Here is a tiny trained network, its code and every weight. The questions are about switching its units off for an input and a class, where a switched-off unit gives its printed mean instead of its output.

import numpy as np


def w(rows, s, z=0):
    codes = np.array(rows[::2]) - 128.0
    scale = np.full(codes.shape[1], s)
    scale[-1] = z or s
    return codes * scale


def f(y):
    return y / 2 * (1 + np.tanh(0.7978845608 * (y + 0.044715 * y**3)))


def log_softmax(a):
    a = a - a.max(-1, keepdims=True)
    return a - np.log(np.exp(a).sum(-1, keepdims=True))


def net(x, mask):
    res = np.array(x, float).reshape(1, 5) / 4 @ E
    y = f(res @ A[0][:, :-1].T + A[0][:, -1])
    res = res + np.where(mask, y, B[0][:, -1]) @ B[0][:, :-1]
    return log_softmax(res[-1] @ U[:, :-1].T + U[:, -1])


A, B = {}, {}
E = w([
[227,190,139,225,130],'x0',
[147,142,255,110,192],'x1',
[57,163,185,129,44],'x2',
[125,128,131,127,125],'x3',
[61,58,136,240,161],'x4',
],0.0074)
A[0] = w([
[173,167,123,45,101,78],'N0',
[126,145,254,104,220,5],'N1',
[173,163,109,39,100,121],'N2',
[199,55,61,101,253,74],'N3',
[86,57,129,163,161,11],'N4',
[88,27,138,35,122,72],'N5',
],0.0087,0.0017)
B[0] = w([
[44,59,170,231,187,201],'N0',
[90,70,29,13,126,255],'N1',
[74,62,154,204,203,211],'N2',
[55,226,166,147,26,238],'N3',
[115,101,167,206,172,188],'N4',
[254,85,213,120,72,242],'N5',
],0.0086,0.005)
U = w([
[84,78,147,186,209,45],'0',
[135,127,127,112,123,230],'1',
[106,106,36,74,123,190],'2',
[248,121,188,130,109,160],'3',
[70,198,164,103,74,90],'4',
[174,139,93,90,141,2],'5',
],0.014,0.0088)

Each question gives the input, the list of numbers given to net, and the class t.
The units are the neurons (one row each of A and B). Each row of codes is followed by its name. A weight is (code - 128) times the scale printed after its matrix; where a second scale follows, it is the last column's (A, B and U).
mask holds one flag per neuron, in row order. A switched-off neuron (its flag False) gives its mean, the last column of its row in B, instead of its output. The means were averaged over made-up inputs and are rounded, as every weight is.
A unit's drop is (log p(t) with every unit on - log p(t) with that unit switched off) / (log p(t) with every unit on - log p(t) with every unit switched off).
The circuit of an input: a set's keep is (log p(t) with only the set's units on - log p(t) with every unit switched off) / (log p(t) with every unit on - log p(t) with every unit switched off). Starting from all 6 units, units are removed one at a time, each time the one whose removal leaves the highest keep (on an exact tie, the one counted first), for as long as the keep stays at least 0.8.
circuit, biggest first: the units of the circuit, biggest drop first
most important unit: the unit with the biggest drop
top k neurons: the k neurons with the biggest drops, biggest first
drop when u is switched off: that unit's drop, to one decimal
input [4,7,-7,-6,-7], class 0: top 3 neurons	(N0; N2; N5)
input [-4,-5,-5,-6,1], class 1: most important unit	N1
input [-3,8,-3,1,-5], class 2: top 2 neurons	(N1; N4)
input [7,-3,-6,-7,-5], class 1: circuit, biggest first	(N5; N3)
input [2,0,-7,-2,-8], class 0: circuit, biggest first	(N2; N0)
input [-7,-6,5,-7,-3], class 1: top 2 neurons	(N5; N1)
input [7,-3,-8,-7,0], class 4: top 2 neurons	(N3; N5)
input [5,6,1,3,2], class 2: top 2 neurons	(N1; N5)
input [4,3,1,7,-8], class 0: circuit, biggest first	(N0; N2)
input [-3,-1,-6,4,2], class 4: top 2 neurons	(N3; N1)
input [-4,3,-2,-2,-8], class 0: top 2 neurons	(N0; N2)
input [-4,6,5,-1,-2], class 2: top 2 neurons	(N1; N3)
input [-7,-5,4,-5,-3], class 3: top 3 neurons	(N5; N1; N3)
input [-5,8,0,6,-7], class 2: top 2 neurons	(N1; N4)
input [7,-1,-6,8,7], class 1: circuit, biggest first	(N3)
input [-8,-6,2,-6,1], class 3: top 2 neurons	(N5; N1)
input [8,7,-4,8,-8], class 0: drop when N0 is switched off	0.4
input [-8,-2,-6,2,-7], class 3: drop when N1 is switched off	0.2
input [-8,2,2,-7,-2], class 3: drop when N5 is switched off	0.8
input [-7,3,-5,4,5], class 3: drop when N5 is switched off	0.7
